Both labels of each row
[ -1  -1   9 -16  -4 -22  20  -6   1 -28   3   1  -4  -3  16  -2  11   0
 -19  -1 -12   0   8   1   1  -9   4  -1  -6  12] => (62)/nm
[ -7  11 -13 -36  -2 -13  -1   1   0 -56  20  -3   1   4   9   3  -8   4
  14   0 -25   1   6  -5  -3  -2   6  -3  19  15] => (59)/nm
[ 11   2  -4  -1  -2 -17  -5  -9   1 -11 -12  -7  15  10  26   2 -14   1
   3  -1  26   0   6   3  14  -1   5   7  -4 -24] => (61)/nm
[  1   6   0 -32 -10 -15   2  -7   6 -53   6   7   3 -12  -7  -7 -22   8
  16  -5 -25  -3  11   5  -3  -2   9  -8  20   2] => (59)/nm
[-17   9 -19 -42  -2  -8 -14   2  -1 -79 -10   6   1  -2   1  -2   3   5
  20  -5 -39   2  -7  -4 -11   9  11   0   5  -9] => (56)/nm
[  4   7  -5 -32  -4 -13   0   1  13 -54 -12  -1  -2   1  19  -5   4   3
 -10  21  -1   1  11   5  -3 -15   1   2   5  -1] => (61)/nm
[ -4  11  33 -58   6 -31   1 -11   0 -61   0   3  -3 -30   8   0   7  14
 -20  -4 -25  11  18  -2 -14  -1   9   8  10   0] => (61)/nm
[ -4   5  -8 -27  41  -8  -5  -3   4 -61  -6  -8  -8   4  10   0  -8  -8
   5  -6 -33   6   6  -3  -1  -2   9  -2   4  -7] => (56)/nm
[ -1   9  -4 -41  -6 -12   2  -3   1 -60  -4   5   1 -13   3   1 -15   7
  14 -12 -40   9   3   6 -10  11  12   1   9 -11] => (56)/nm
[ -3  19 -10 -57   6 -20   0  -6   2 -79 -25   8   3 -29   2  -1 -15   1
  10  -9  -6   3  11   4 -15  -6   2   4   9  -9] => (61)/nm
[  6  -5   3  -5  -1  -7  -1   1  16 -23   7  -5   1  22  29 -19   2   3
  -6   0  25   5   4   8   2   0   1  -2   3  -5] => (61)/nm
[-10  -1   1 -30   7 -11   0 -18   6 -71   5  -2 -14 -13  20   0   1   4
  -4  -9 -59   5  13  -4 -12  -3   8   7  -1  -6] => (59)/nm
[ -2  10  -7 -38   0 -19  12  -7   5 -73  -9 -10  -2   1  27  -6   6   6
 -29  -2  10   3   8   8  -4  -8   9   3   2   0] => (61)/nm
[ -1   2 -14 -35   0 -14  -5  -7   1 -28  -2  12  -1   2   6   1   1   6
   2  -5 -24  14   0  -3  -4   4   5  -7  11 -14] => (56)/nm
[ -4   6  -9 -33   1  -7 -10  -8  16 -41  -7   2   8  -2  18   9   4   1
 -23  -3 -20  13   7   3  -2  -7  -2   6   1  -1] => (61)/nm
[  1  11   4 -29  -1 -12  -1  -1   7 -52 -21  -9   9  -6  13  -4  -6   0
 -11   0 -15   0   6 -37  -2  -8   3   1  -1  -5] => (61)/bl
[  1  11  -8 -15   1  -2   3  -3  -2 -69 -23   0   8  -4  11  -7 -12  -2
   8   4   7  -1  -2   3 -13  -7   7   2  -1 -17] => (61)/nm
[ -8  11  -9 -30  -4  -6   5  11  11 -79 -14   5  -2  -1  16   0 -16  -1
  10  -3  -4   1  14   6 -18  -6   7   5   9   1] => (61)/nm
[  1   3 -13 -45   5   0   4  -2   5 -79 -23  -3  -2  21   1  15  -2 -10
 -17 -15 -19  12   9  -3   2  -4  -3   6  -6  -7] => (59)/bl
[  7   9  -6 -26   1 -24   5  -1   2 -47 -18   2  -2 -13  14  -6 -14   1
   4  -5  -2   0   3  11  -3  -4   5   1   4  -6] => (61)/nm
[  0  -2  12  -2   2  -2   1  -4   2 -17 -15   3  -4   2   3   0   3  -1
 -24  -4   3  -2   3   5  -1  -4   3  -9  -9  10] => (62)/bl
[  3   3   2 -12   2 -16   1   3   8 -13   5  -2  -9  15  14  -2  -2  -1
 -14  10  29   3  10  21   6  -6   4   3   3   4] => (62)/nm
[  5  -2 -19 -38   6 -32  -6  -3  12 -31 -35  -1  -8  -6  23   3 -10   1
  -6   4  38   0   4   5   5  -6  10  -1   5 -26] => (61)/nm

Two labels a row
[  9   2  14   6   0   7  -3   6   1  -6 -12  -3 -10  -7   3 -13  -3   0
   1  -3  -1   1   2  -4  -6  -3  -3  -3  12  -3] => jj/M
[ 43   2  32  15  29  10  12  31  -2 -16 -26 -14 -43 -21  -4 -12  -3   7
 -10 -10  -1 -29   5  -5  -7   0  -6  -6   5 -10] => jj/U
[ 24  -4   9  17  12   3   5  13   0  -7   4   1 -16 -11  -1   0   1   3
  -8   0   1 -30   2   4   3  -3  -5  -5   7  -2] => Bt/C
[ 10  -3   4   5  19   2   2   1  -2 -11  -9  -8 -13  -9  -4  -9   1   5
  -7  -5   0   0  -2  -2  -4   2  -2  -1  -8  -2] => jj/P
[ 23  -4  11  19  19   1  12  12   1 -11   4   1 -18 -11  -2  -5   0   2
 -10  -4   6 -27   1   3   6  -2  -6  -2   1  -2] => Bt/C
[  4  -6  10  11  -1   8 -14  11   5  -2 -10  -1  -2   7  -3 -17  -2  -2
  -3  -1  -9  24  -1  -2   0   0  -2  -3  13  -1] => Bt/S
[ 27   2  28  21  14   5 -16  29  -1 -12 -17  -9 -26 -10  -4  -5  -2   5
  -4   3  -3 -19  10  -8 -10  -3 -10  -7   2  -6] => jj/S
[  4 -11   2  20   2   1 -10  -2   5 -12  13   8   0  -4  -2 -14  -2  -2
  -5   3  10  10  -6   2  10   1 -10  -2   1   2] => Bt/C
[  5  -3  16  18  -4   7 -15  14   6  -4  -3   4  -3   4  -1 -11  -2  -4
   0   4   5  11   3   0   5  -1  -5  -4  10  -2] => Bt/M
[ -4  -8   3  12   1   3 -18   1   4 -10  -2   2   3   5  -4 -13  -2  -1
  -2   1   4  25  -3  -2   2   2  -4   0   0   2] => Bt/S
[  6  -5   6   6   8   7   0   6   2  -6 -10  -5 -12   1  -5 -13   1   1
  -7  -6   5  17  -3   0   0   3  -1  -2   4  -2] => jj/S
[ 35   0  24  18  16   7  14  20   0 -13  -6  -5 -30 -18   1 -10  -2   3
  -6   1   4 -29   4  -1   3  -2  -6  -4   7  -6] => jj/C
[ 12   4  16   8   9   4   6   7   1  -5 -11  -3 -10  -8   1  -8  -2  -1
  -4 -11  -1 -18   3   2  -2  -9  -2  -2  16  -2] => Bt/M
[  6   8  34  12   3   3  -5  11   4  -7 -19   0  -7  -5   5 -12  -6   0
   1  -9   0 -10   8  -2  -5  -9  -6  -5  16  -4] => Bt/M
[ 27   3  22  14  25   4  12  16  -1 -11 -11  -8 -24 -16  -1  -4   0   4
  -9 -11  -1 -38   7   2  -7  -5  -6  -2   6  -5] => Bt/C
[ 10  -4  13  12   7   5  -2   8   3  -9  -7  -1 -10  -4  -2 -13  -2  -1
  -6  -4   4   6  -2   1   0  -1  -1  -3   6  -1] => Bt/U
[ 15  -1  11  13  -2   5   3  11   2  -1   1   4  -8  -4   3  -2  -1  -3
  -1   0   5 -16   5   3   4  -4  -4  -3  18  -1] => Bt/M
[ 13  -3  11  17   6   1   2   4   2 -12   5   3  -9 -11   1  -8  -2   0
  -3   0   6 -11   0   5   7  -1  -7  -2   2  -1] => jj/C
[ 18  -9   1  19   3   5   0   6   2  -7  11   5  -9 -13  -2  -9  -1  -2
  -8   3   3 -12  -2   2   6   0  -5  -4  12   1] => jj/C
[  4  -7  -1   7   4   5  -3   2   3  -6   0   0  -5  -1  -5 -10   0   1
  -5  -1   3  18  -5  -1   4   1  -2  -1  -1   0] => Bt/U
[ -4  -9  -5   8  -8   9 -22   1   4  -3  -3   3   2   4  -5 -15   0  -1
  -2   7  -1  34   0  -6  -3   3  -3  -4   6   1] => jj/S
[ 24   0  16  13  10   8   4  14   1 -10 -13  -3 -23 -16  -1 -13  -1   2
  -5  -5  -1 -16   4  -6  -6  -4  -5  -4  17  -5] => jj/C
[ 26  -4   7  15  10   7   6  17  -1  -9   6  -2 -19 -16  -2  -3   0   2
  -5   3   0 -25   3  -2   1   2  -5  -3   4  -4] => jj/C
[ 30  -1  13  18   6   9   7  15   1  -9  -1   1 -21 -20   0 -10  -2   0
  -5   0   0 -27   4  -1   1  -3  -6  -5  19  -4] => jj/C
[ 19  -9   9  21  10   6  -1   9   4 -10   4   2 -11  -8  -4 -12   0  -3
  -9  -2   6  -4  -2   6   7   0  -6  -3   8  -1] => Bt/C
[ -4 -13 -13   4  -2   7  -8  -5   4  -2   2   2   3   5  -7 -14   1  -3
  -7   0   6  36  -9   1   7   8   0   1   2   3] => Bt/U
[ 21   5  29  14   2   7   4  22   4  -1 -13   0 -14  -4   8  -8  -4  -2
  -1  -7   0 -24   9   5  -3 -10  -5  -5  28  -4] => Bt/M
[  1  -4   1   6  -9   9 -18   3   0  -2  -8   1  -1   3  -5 -15  -2  -1
   1   3   0  28  -2  -7  -3   2  -1  -4  11  -1] => jj/S
[ 29  -2  14  15  11   6   9  15  -1 -11  -2  -2 -25 -18  -1 -10  -1   3
  -7  -2   7 -24   3  -1  -1  -1  -6  -4   6  -4] => jj/C
[ 14  -5   3  12   4   5 -12  11   2  -3  -2   1  -4  -1  -5  -5   1   0
  -7   2  -4  -4   4  -1  -5  -2  -5  -4  11  -2] => Bt/S
[ 26   1  17  11  11   5  13  13  -1  -7  -2  -1 -22 -17   3  -5  -4   2
  -5  -1   1 -26   3  -2   2  -1  -3  -4   8  -4] => jj/C
[ 35  -2  17  23  21   3   5  25  -2 -10  -1  -4 -25 -15  -4   3   3   3
 -11   0  -2 -45   9   1  -3  -3 -10  -5   4  -6] => Bt/C
[  8  -5   1   4   4   4  -3   3   1  -9  -1  -1  -9  -5  -3 -10  -1   2
  -4   2   5  17  -5  -4   4   6  -1  -2  -7  -1] => Bt/U
[ 15  -2  13  16   8   5   8   8   5  -7   0   1 -10  -6  -1  -9   0  -2
  -8  -7   6 -14  -1  10   5  -3  -5  -2  15   0] => Bt/C
[ 10   3  25  12  -9   7  -6  14   5  -3 -10   4 -10  -6   6 -12  -3   0
   5   1   3   1   3  -3   1  -4  -5  -5  19  -4] => jj/M
[  7   0  11   8   0   3 -10  10   4  -6  -8  -1  -7  -2   0  -9  -3   1
   2   2  -2   9   2  -7  -3   1  -4  -4   2  -1] => jj/S
[ -9  -7  -5  10  -4   4 -24  -3   5  -4   0   1   9   6  -7 -12   2  -2
  -5   1  -2  22  -2  -1  -5   0  -3  -2   5   2] => Bt/S
[ 22   1  21   9  21   4   4  14  -1 -15 -17 -11 -28 -16  -1 -11  -3   7
  -5  -4   1  -6   2  -7  -4   1  -5  -3  -9  -5] => jj/P
[ 33  -1  21  15  16   6  12  21  -2  -7  -6  -6 -27 -15  -1  -1  -1   4
  -7  -4   1 -32   7   1   0  -2  -6  -6  10  -6] => Bt/C
[  6  -8   3  14  -1   8 -21  11   4  -3  -7  -2  -1   7  -8 -11   2  -2
  -7   1  -1  15   2  -1  -6  -1  -5  -6  15  -1] => Bt/S
[ 28  -7   7  18   9   9   7   9   0 -10   5   0 -21 -20  -4 -10  -1   1
  -9   0  -2 -21   1  -2   1   1  -6  -3  11  -3] => jj/C
[ 17  -5  12   8  15   5   6  11   1 -10 -10  -9 -20  -5  -3 -10  -2   3
  -7  -2   6   9  -3  -3   6   5  -3  -2  -7  -4] => Bt/U
[ 2 -7  3 13  0 -1 -1 -1  2 -4 15  7  2 -3  0 -6 -3 -2 -4  2  8  3 -8  3
 12  2 -4 -1  3  2] => jj/C
[ 1  0  3  3 10  1 -4 -1  0 -8 -9 -4 -4 -6 -3 -7  0  3 -3 -6 -4  3 -1 -3
 -7 -1 -4 -1 -3 -1] => jj/P
[ 27  -7   4  18   9   7   3  14   0  -6   5   1 -18 -11  -4  -5   1  -1
  -8   2   3 -19   3   2   3   0  -6  -4   9  -4] => Bt/C
[ 15   3  17  14  -2   0   5   6   1  -7   3   4 -10 -14   5  -2  -3  -1
   0   0   0 -27   1   2   2  -5  -5  -2  10   0] => jj/M
[  9  -4  11  10   4   5  -2   4   1 -12  -7  -2 -15  -9  -2 -16  -5   3
   0   1   6  17  -5  -6   5   3  -5  -3  -6  -4] => jj/U

Both labels of each row
[-12  -9  -1   0  -7  -6   3  20   0   5  -4  -1  -3  -3  -6  -2   0  -6
  11   6  -4  13  15   1  -8   3   1   2  -3  -3] => [17]/Nq
[ 26  14   1  -4   3  -7  -3   2  11  -3   9  -6  -4   0  17   0  -5  -6
   2  -3  -5   2   3  -3  -3 -10  -2  -6   1   4] => [6]/Tn
[13 -7  2 -2 -7 -8  0  2 -1  8 -4 -5  1  0 -5  6  3 -2  3  1 -3 11 12 -2
  4  4 -7  6 -1  0] => [15]/Gq
[  5 -14   2   1  -5  -3   4   9  -4   8  -4 -11  -2  -1  -6   4   0   0
   5   6  -2  16  10   1   2   6   0   3  -7  -1] => [15]/Nq
[  0   7  -2  -1  -8 -12   2  25  -3   2 -10  -3  -4 -10  -1  -1   3  -2
   4   4  -4   8   6  -3 -13   0  -7   1  -2  -2] => [17]/Nq
[ 3 -4 -6  0 -6 -8  5 11  6 -1 -8 -4 -4 -3  0 -7  4  3 13  6 -6 11 12  0
  1  0 -7  7 -6  0] => [17]/Gq
[-14 -11  -3  -1  -9  -7   4  20   3   4 -10  -3  -2  -4 -10  -3   2  -4
   5   5  -1  10  10   0  -7   5  -4   4  -5  -2] => [17]/Nq
[-4  4 -5 -7  1  3 -1  2  7  0 10 -1  0 -2  2  6 -7 -8 -5  0 -7 -3  3  2
 -7  0  6 -1  4  3] => [6]/Nq
[ 15  -7   7  -2  -4  -9   2   1  -1   7 -12  -5   6  -8  -4   2   3  -4
  -3   2  -1   8   3   0   4   0  -3  -2   1   1] => [15]/Tn
[  1 -16   7   2   2  -1   2   9  -5   7  -2  -6   1  -8  -3  -1  -5   4
   4   4  -2  10   3   1  -2   5   5  -7  -3   0] => [15]/Tn
[  7 -12   3   0  -9 -10   1   9  -1   9  -4  -7   0  -3  -8   4   3  -6
   3   5  -3  14  12   1   2   6  -4   3  -2  -2] => [15]/Gq
[ -3 -12   4  -1   0  -6   2  11   5   6  -2  -6   2  -7  -5  -3  -1  -3
   3   0   3  10   5   0  -2   3   1  -3  -3  -2] => [17]/Tn
[  4 -14  -2  -1  -7  -6   3   8  11   5  -6  -5  11  -3  -7   0   1  -8
   6   5  -5  11  10   3   2  10  -3  -3   0  -3] => [15]/Nq
[ 14 -16  -2  -1  -3  -7   3   6   9   9  -7 -12   6 -14  -8  -1   2  -8
  -3  11  -2  11   0   5   4  15  -2  -5   3  -4] => [15]/Tn
[ 16 -14  -2  -3  -6  -6   3  -6  12   6 -10  -6   4  -6  -4   3   4  -3
   2   7  -2  10   4   0  12   8  -6   4  -3   2] => [15]/Gq
[ -8 -16   2  -3  -3  -2   2   4  10   8  -5  -5   8  -5  -7   2  -1  -6
  -6   0   4   8  -1   1   4   6   0  -5   4  -4] => [15]/Tn
[ 4 -9 -5 -4 -5 -1  4 -3  8  2 -7 -3  3 -2 -5  1  4 -2  1  6 -7  8  7  0
  7 -1 -4  6 -4  4] => [17]/Gq
[  2  -1   2  -1  -6 -13   3  17  -1   6 -13  -8   0 -15  -6  -1   4  -2
   3   8  -4   8   0   1 -10   6  -5  -1  -1   0] => [17]/Tn
[ -5  -7  -1   0 -10  -7   0  14   4   7  -5  -4   1  -3 -13   6   2 -10
   1   4  -3   7  13  -2  -4   9  -6   2   0  -6] => [17]/Nq
[ -3   8  -8  -5  -4  -3  -3   1  24  -4  13   2   1   4   2   1  -5 -13
  -2  -4   2   0   9  -5  -1   2   0   0   4  -3] => [6]/Nq
[-11 -12   2   2  -5  -5   2  17  -7   5  -7   0   3  -5  -8   0  -1  -1
   6   4  -3  11  11   2  -7   4  -1   0  -5  -4] => [15]/Nq
[ 16  -3  -1   1  -5 -10  -1  10  14   4   3 -10   3   0   1   1  -1  -8
   7   1   3   9  13  -2   1   6  -3  -1   1  -4] => [17]/Gq
[-22  -7  -1  -1  -9  -6   2  26  -5   4  -7   0  -2  -2 -11   2   2   0
   5   2  -5   9  16  -1 -11   4  -1   3  -4  -4] => [17]/Nq

Both labels of each row
[  2 -31   0   0   9   4   3   2 -34  -5  29   7 -11 -13   5  13  20   3
 -14  14  -9  15  -2   6  -2   8  -8  26 -18  -1] => F/<44>
[  1 -38  -3  -3   3   9  -5  -1 -43   5  22  13  -8  -5  -6  -2  22   2
   9  11 -12   8 -14   3  -1   8  10  19 -15  -3] => J/<44>
[ -2   0  -6 -10   8  -1   6  -9 -28  -7  21  18 -16   1  11   7  18  -5
 -30  15  -3  21  -4   0  -2   2  35   8 -14   0] => H/<34>
[  0 -14  -7  -3  -3   8  -3   3 -15  12  25   3   1   5   5   2  12   1
  13 -11  -7  18 -13 -13  -3  -1   2  31  -2   2] => J/<44>
[  1 -31  -6   0   5  16  -1   1 -50  -4  29  13 -10  -2  -3   4  10   6
  -6  10   0   5 -16  -6   2   6  -5   4   4  -4] => L/<44>
[-68 -16  -8 -11  -3  11   8  -2 -20  14  13  26  -7  -2  -1  -6  15   2
   6   5  -2  26 -14  -2  -6   3  11  35   7  -4] => Z/<44>
[  5 -45 -16  -6  -2  16  -6  -1 -33  12  40   4  -6   3   3   2  16 -10
  17  13  -9  24  -4   4  -2  -1 -12  38 -14  -9] => J/<44>
[-11 -26  -8  -8  11  15  -7  -4 -23  10  26  19   1   3   3  -4   3  -4
   3 -11  -9  15 -22 -16   3   0  -6   8   2   1] => L/<34>
[ -5 -11  -4  -9   0   1   8  -1 -26   8  22  16  -9  11 -13  -6  19   4
   5   6   3  19 -14  11  -4   7  23   6 -21  -3] => H/<34>
[ -4   0  -9  -6   4   3   5  -2  -6   6  14   3  -8  -1  -7   1   4   9
  13  11   8   0 -17   3  -3  12  24   1 -16   0] => H/<34>
[ -7 -10   3 -10  10   0   8   0 -38   5  17  18  -7   8  12   4  17   3
  -5   2   4  17  -9   2 -15   8  11  11  -4   1] => H/<34>
[  2 -24  -1  -6  -3  15  -3   4 -41  16  11  15  -2   5   2  -5  14   8
   8   6 -15  14  -7   9  -7   6  14  28   2  -6] => Z/<44>

Two labels a row
[-12  -9   1   1  10   1  -2  10  -8   7  -7  -4   9   4   1  -4   1   4
  -7  -5   3  -6   3  13   0  -8  -6 -10  21   7] => zb/qb
[ -9  -3  -4   4  32  -1   2   6   6  10  -2  -7  10  -4  -4   6  -2 -11
   2  -9   8   0   3  11  -2  -2  -6  -2  -7  -4] => jm/qb
[-25   5 -20   3   9  14   0  -4 -18   6  16   4  -6  -6 -12   8   4 -22
   0  -5   4  -1  11  21   4  -3  -6  -2   0   2] => jm/qb
[  1  -2  11   4   4   2  -4  10 -22   2   2   2  10  13   3  13   1  12
   1   2  -1  14  -2  10  -1   4  10 -15   6  -3] => jm/Gd
[-21   9 -14  -2   9  11  -3  -4 -18  -4  10  -1   9  12   0   2   4 -11
  -3   0   8  -1   9  15   1  -1  18 -23  16   0] => jm/Gd
[-21   5 -23   3  15  16   3  -1 -21  -6  28   6 -10  -5 -10   0  10 -24
  -2  -1   8  10  12  21   2  -8  -2   3  10  -2] => zb/qb
[  2   2   3  -1   1   6   0  -1 -21   5   4   2  14  11   3  -2   8  -9
 -18  -1   2  -3   4   3   1  -8  10 -21  14 -13] => jm/Gd
[-12  -1  -4   0  15   8  -3   9 -12   8   3  -5   6  12  -2  13   4   4
   6   0   8   2   6   9  -1  -8  13  -2  11  -5] => jm/qb
[  9  -2  17  -4   8  -6  -2  -7 -25   4 -19   5  17   9   8   1   3  11
  -6   2   0   2   2   6  15   0  16 -22  12  -5] => jm/Gd
[-13  -3  11   8  13  -3  -3  21 -13   7   8  12   2  10   5  22  -7  25
   5   4  -6   2 -10   2  -2   2   2  -2 -14  -4] => jm/qb
[  3   2   1  -8  21  16  -5 -24 -15   1 -17   0   7  -6   2 -19  -4 -23
  -6   0   7   4   6  10   7  -7 -15  11   8   3] => jm/qb
[  4 -10  23   0   4 -10  -2   8 -12  10 -24  -4  12  13   4  13  -9  19
  -3  -3  -3   2   0   6  -5   2   3 -15  -4  -4] => jm/qb
[  2   0  -9  -5   7   2  -2  -3 -20  -1  -3   5   5  15  -1  -1  -1  -5
 -12   1   1   2   2  16   2   2  -2 -21  14   0] => zb/Gd
[-11   2 -22  -1   8  19   1  -9 -21  -9  15   5  -3   3  -3   0  10 -12
  -5  -8  -7   4  11  23  11  -3   4  -4  -3   0] => jm/Gd
[-11  -2  -3   5  19   5  -1  -1 -11   6  -6  -8   3   1  -6  -2  -3 -10
  -5  -6  12   3   4  10   5  -6 -10   1   4   0] => zb/qb
